Here is a tiny trained network, its code and every weight. The questions are about switching its units off for an input and a target symbol, where a switched-off unit gives its printed mean instead of its output.

import numpy as np


def w(rows, s, z=0):
    codes = np.array(rows[::2]) - 128.0
    scale = np.full(codes.shape[1], s)
    scale[-1] = z or s
    return codes * scale


def f(y):
    return np.maximum(y, 0)


def softmax(a):
    e = np.exp(a - a.max(-1, keepdims=True))
    return e / e.sum(-1, keepdims=True)


def log_softmax(a):
    a = a - a.max(-1, keepdims=True)
    return a - np.log(np.exp(a).sum(-1, keepdims=True))


def net(x, mask):
    ids = ['γημπτφψ'.index(c) for c in x.split()]
    T = len(ids)
    res = E[ids] + P[:T]
    u = 0
    for l in range(2):
        q, k, v = (res @ M[l].T for M in (Q, K, V))
        z = softmax(np.where(np.tri(T) > 0, q @ k.T / 2**0.5, -1e9)) @ v
        res = res + np.where(mask[u], z, O[l][:, -1]) @ O[l][:, :-1]
        u += 1
        y = f(res @ A[l][:, :-1].T + A[l][:, -1])
        res = res + np.where(mask[u : u + 8], y, B[l][:, -1]) @ B[l][:, :-1]
        u += 8
    return log_softmax(res[-1] @ U[:, :-1].T + U[:, -1])


Q, K, V, O, A, B = {}, {}, {}, {}, {}, {}
E = w([
[158,128,107,164],'γ',
[157,128,106,165],'η',
[150,120,101,177],'μ',
[140,114,36,179],'π',
[160,140,100,126],'τ',
[243,187,209,155],'φ',
[221,175,90,66],'ψ',
],0.011)
P = w([
[200,94,112,165],'0',
[191,78,128,157],'1',
[76,92,136,106],'2',
[172,140,135,166],'3',
[166,58,119,127],'4',
[57,133,135,126],'5',
[142,172,126,151],'6',
[159,48,124,126],'7',
[41,174,144,139],'8',
[124,209,106,147],'9',
[158,38,134,126],'10',
[16,214,138,129],'11',
[114,254,95,154],'12',
[155,36,149,135],'13',
],0.008)
Q[0] = w([
[192,33,105,104],'L0H0',
[221,51,77,252],'L0H0',
],0.021)
K[0] = w([
[96,200,104,32],'L0H0',
[59,253,123,186],'L0H0',
],0.018)
V[0] = w([
[216,175,42,58],'L0H0',
[144,165,101,2],'L0H0',
],0.0098)
O[0] = w([
[50,61,2,2,254],'L0H0',
[188,187,2,37,43],'L0H0',
],0.005,0.0037)
A[0] = w([
[113,130,138,116,89],'L0N0',
[71,172,80,167,193],'L0N1',
[139,32,198,170,253],'L0N2',
[63,173,169,3,165],'L0N3',
[255,204,187,72,120],'L0N4',
[134,113,160,241,140],'L0N5',
[75,51,68,65,159],'L0N6',
[216,164,93,177,186],'L0N7',
],0.0089,0.003)
B[0] = w([
[149,135,116,130,128],'L0N0',
[100,39,132,115,207],'L0N1',
[183,118,114,230,253],'L0N2',
[91,158,140,254,161],'L0N3',
[49,59,183,83,222],'L0N4',
[50,191,132,157,229],'L0N5',
[160,74,186,127,226],'L0N6',
[219,177,138,105,251],'L0N7',
],0.014,0.0043)
Q[1] = w([
[104,159,254,121],'L1H0',
[24,240,236,14],'L1H0',
],0.0092)
K[1] = w([
[235,136,146,144],'L1H0',
[252,76,114,187],'L1H0',
],0.013)
V[1] = w([
[132,41,120,170],'L1H0',
[152,170,249,109],'L1H0',
],0.011)
O[1] = w([
[158,46,111,176,255],'L1H0',
[124,127,255,125,147],'L1H0',
],0.0098,0.0082)
A[1] = w([
[159,117,177,144,188],'L1N0',
[203,116,161,64,18],'L1N1',
[116,89,123,49,166],'L1N2',
[248,145,156,84,251],'L1N3',
[173,222,98,160,135],'L1N4',
[148,168,156,173,22],'L1N5',
[65,86,93,121,9],'L1N6',
[127,132,130,123,90],'L1N7',
],0.014,0.0018)
B[1] = w([
[111,154,85,192,254],'L1N0',
[2,58,159,125,196],'L1N1',
[61,55,48,83,158],'L1N2',
[243,205,223,63,232],'L1N3',
[77,203,9,42,158],'L1N4',
[33,107,167,63,192],'L1N5',
[92,221,195,137,168],'L1N6',
[118,112,122,150,128],'L1N7',
],0.014,0.0097)
U = w([
[127,197,108,70,87],'γ',
[120,191,106,75,84],'η',
[2,158,108,137,40],'μ',
[116,67,97,219,254],'π',
[250,157,129,100,158],'τ',
[100,151,192,191,124],'φ',
[106,67,128,49,108],'ψ',
],0.0053,0.002)

Each question gives the input, a string of symbols that net reads in full, and the target symbol t.
The units are the heads (2 rows each of Q, K, V and O) and the neurons (one row each of A and B). Each row of codes is followed by its name. A weight is (code - 128) times the scale printed after its matrix; where a second scale follows, it is the last column's (O, A, B and U).
mask holds one flag per unit, layer by layer, with each layer's heads first. A switched-off unit (its flag False) gives its mean, the last column of its rows in O or B, instead of its output. The means were averaged over made-up inputs and are rounded, as every weight is.
A unit's drop is (log p(t) with every unit on - log p(t) with that unit switched off) / (log p(t) with every unit on - log p(t) with every unit switched off).
The circuit of an input: a set's keep is (log p(t) with only the set's units on - log p(t) with every unit switched off) / (log p(t) with every unit on - log p(t) with every unit switched off). Starting from the 12 units with the biggest drops (on a tie, the unit counted first), units are removed one at a time, each time the one whose removal leaves the highest keep (on an exact tie, the one counted first), for as long as the keep stays at least 0.8.
circuit, biggest first: the units of the circuit, biggest drop first
unit that matters most: the unit with the biggest drop
top k neurons: the k neurons with the biggest drops, biggest first
k most important neurons of layer l: the k neurons of layer l with the biggest drops, biggest first
input ψ π μ, target π: top 3 neurons -> (L1N3, L0N6, L0N2)
input η π μ μ γ φ π μ π τ, target τ: 3 most important neurons of layer 1 -> (L1N1, L1N5, L1N0)
input π η μ γ π π μ γ ψ η μ, target ψ: circuit, biggest first -> (L0H0, L0N2, L1N2, L0N6)
input ψ φ η ψ μ φ π ψ π π π η φ, target π: circuit, biggest first -> (L0N4, L1H0, L1N3)
input μ μ φ τ τ μ φ η, target φ: unit that matters most -> L0N4
input η τ ψ τ η, target ψ: circuit, biggest first -> (L0H0, L0N2, L0N6, L1N2)
input τ η π μ τ, target τ: circuit, biggest first -> (L0N4, L0N5, L1N3)
input μ γ φ γ η, target φ: circuit, biggest first -> (L1H0, L0N4, L0H0)
input φ γ γ η η τ π γ ψ τ τ, target ψ: circuit, biggest first -> (L0H0, L1N2, L0N6)
input τ π τ η γ, target τ: top 2 neurons -> (L1N3, L0N4)
input ψ φ μ γ, target γ: 2 most important neurons of layer 0 -> (L0N7, L0N4)
input φ π ψ, target π: top 4 neurons -> (L0N3, L0N6, L0N2, L0N7)
input π π φ φ π η τ μ, target τ: 3 most important neurons of layer 0 -> (L0N7, L0N2, L0N4)
input π η η π π ψ, target π: circuit, biggest first -> (L1N3, L0N3)
input γ μ ψ π η τ, target π: circuit, biggest first -> (L1N3, L1N5)
input η φ ψ π η φ μ π, target φ: unit that matters most -> L0N6
input τ ψ φ η η η η τ τ ψ π φ φ τ, target φ: 2 most important neurons of layer 1 -> (L1N1, L1N3)
input τ φ μ ψ τ, target ψ: circuit, biggest first -> (L0H0, L0N6, L1N2)
input μ ψ γ φ η ψ μ φ, target ψ: top 2 neurons -> (L0N4, L1N1)
input φ π τ γ, target γ: unit that matters most -> L0N4
input τ τ τ, target π: 3 most important neurons of layer 0 -> (L0N6, L0N7, L0N5)
input γ π γ η π π ψ, target ψ: top 2 neurons -> (L0N4, L0N2)
input μ γ η, target π: top 3 neurons -> (L1N3, L0N2, L0N7)
input φ η ψ π π τ γ η, target τ: top 2 neurons -> (L1N3, L0N2)
input γ γ τ μ γ, target τ: 2 most important neurons of layer 1 -> (L1N3, L1N1)
input π τ η μ γ τ ψ η π τ π φ π π, target φ: top 3 neurons -> (L0N4, L1N3, L1N0)
input φ φ τ η π η τ μ π η η φ γ γ, target φ: circuit, biggest first -> (L0N4, L1H0, L0N2)
